Here is a tiny trained network, its code and every weight. The questions are about switching its units off for an input and a class, where a switched-off unit gives its printed mean instead of its output.

import numpy as np


def w(rows, s, z=0):
    codes = np.array(rows[::2]) - 128.0
    scale = np.full(codes.shape[1], s)
    scale[-1] = z or s
    return codes * scale


def norm(h):
    return h / np.sqrt((h * h).mean(-1, keepdims=True) + 1e-5)


def f(y):
    return np.maximum(y, 0)


def log_softmax(a):
    a = a - a.max(-1, keepdims=True)
    return a - np.log(np.exp(a).sum(-1, keepdims=True))


def net(x, mask):
    res = np.array(x, float).reshape(1, 5) / 4 @ E
    u = 0
    for l in range(3):
        y = f(norm(res) @ A[l][:, :-1].T + A[l][:, -1])
        res = res + np.where(mask[u : u + 3], y, B[l][:, -1]) @ B[l][:, :-1]
        u += 3
    return log_softmax(norm(res)[-1] @ U[:, :-1].T + U[:, -1])


A, B = {}, {}
E = w([
[46,54,207,127,147,230,22],'x0',
[65,197,196,254,42,157,137],'x1',
[71,80,84,12,86,240,93],'x2',
[197,157,6,168,98,161,113],'x3',
[121,206,121,96,9,11,120],'x4',
],0.0068)
A[0] = w([
[155,213,244,109,110,145,143,4],'L0N1',
[159,139,201,229,119,1,27,121],'L0N2',
[83,19,126,70,192,191,107,44],'L0N3',
],0.0074,0.003)
B[0] = w([
[135,27,93,144,98,31,21,159],'L0N1',
[47,53,104,181,254,170,107,253],'L0N2',
[190,62,199,56,168,97,159,248],'L0N3',
],0.0083,0.0053)
A[1] = w([
[62,207,210,203,127,204,119,97],'L1N1',
[48,101,242,95,32,131,90,2],'L1N2',
[102,121,255,115,123,197,185,23],'L1N3',
],0.0089,0.0034)
B[1] = w([
[139,52,143,198,71,59,82,234],'L1N1',
[135,146,56,5,92,62,139,255],'L1N2',
[188,93,39,117,107,98,130,237],'L1N3',
],0.015,0.0032)
A[2] = w([
[205,210,19,93,82,135,212,81],'L2N1',
[81,253,167,189,128,31,214,79],'L2N2',
[70,43,31,120,172,239,99,254],'L2N3',
],0.0069,0.0038)
B[2] = w([
[146,125,150,94,48,121,97,206],'L2N1',
[145,97,117,125,241,110,248,174],'L2N2',
[181,128,159,33,145,137,129,255],'L2N3',
],0.016,0.007)
U = w([
[120,165,63,74,7,118,72,182],'0',
[145,69,140,46,200,230,62,231],'1',
[95,67,168,224,110,113,75,103],'2',
[71,212,189,147,104,239,149,2],'3',
[177,104,89,111,209,80,226,166],'4',
],0.011,0.006)

Each question gives the input, the list of numbers given to net, and the class t.
The units are the neurons (one row each of A and B). Each row of codes is followed by its name. A weight is (code - 128) times the scale printed after its matrix; where a second scale follows, it is the last column's (A, B and U).
mask holds one flag per neuron, layer by layer. A switched-off neuron (its flag False) gives its mean, the last column of its row in B, instead of its output. The means were averaged over made-up inputs and are rounded, as every weight is.
A unit's drop is (log p(t) with every unit on - log p(t) with that unit switched off) / (log p(t) with every unit on - log p(t) with every unit switched off).
The circuit of an input: a set's keep is (log p(t) with only the set's units on - log p(t) with every unit switched off) / (log p(t) with every unit on - log p(t) with every unit switched off). Starting from all 9 units, units are removed one at a time, each time the one whose removal leaves the highest keep (on an exact tie, the one counted first), for as long as the keep stays at least 0.8.
circuit, biggest first: the units of the circuit, biggest drop first
most important unit: the unit with the biggest drop
k most important neurons: the k neurons with the biggest drops, biggest first
top k neurons in layer l: the k neurons of layer l with the biggest drops, biggest first
drop when u is switched off: that unit's drop, to one decimal
input [-2,2,-4,-4,-1], class 2: most important unit	L0N2
input [-4,4,1,5,-5], class 0: circuit, biggest first	[L0N2; L2N1]
input [-7,-7,-3,3,-1], class 0: circuit, biggest first	[L2N1; L0N2; L2N2]
input [-2,1,6,-8,-1], class 0: circuit, biggest first	[L1N2; L0N2]
input [-1,-3,2,-7,3], class 0: 2 most important neurons	[L0N2; L1N2]
input [-6,6,-6,-5,-3], class 2: top 2 neurons in layer 1	[L1N1; L1N2]
input [-3,8,2,8,7], class 4: top 2 neurons in layer 1	[L1N3; L1N2]
input [8,0,5,-6,2], class 0: 3 most important neurons	[L1N2; L0N2; L1N3]
input [2,1,1,3,1], class 0: 2 most important neurons	[L0N2; L2N2]
input [7,-3,1,-6,4], class 0: 2 most important neurons	[L1N2; L0N2]
input [-3,8,1,-2,1], class 2: 2 most important neurons	[L1N1; L0N2]
input [-7,4,6,-4,-4], class 0: 2 most important neurons	[L0N2; L2N1]
input [6,-1,1,-5,7], class 0: drop when L1N2 is switched off	1.1
input [2,-1,1,-7,-1], class 0: drop when L2N2 is switched off	0.2
input [4,5,-7,-2,-6], class 2: drop when L1N1 is switched off	1.0
input [5,8,1,8,1], class 2: circuit, biggest first	[L1N1]
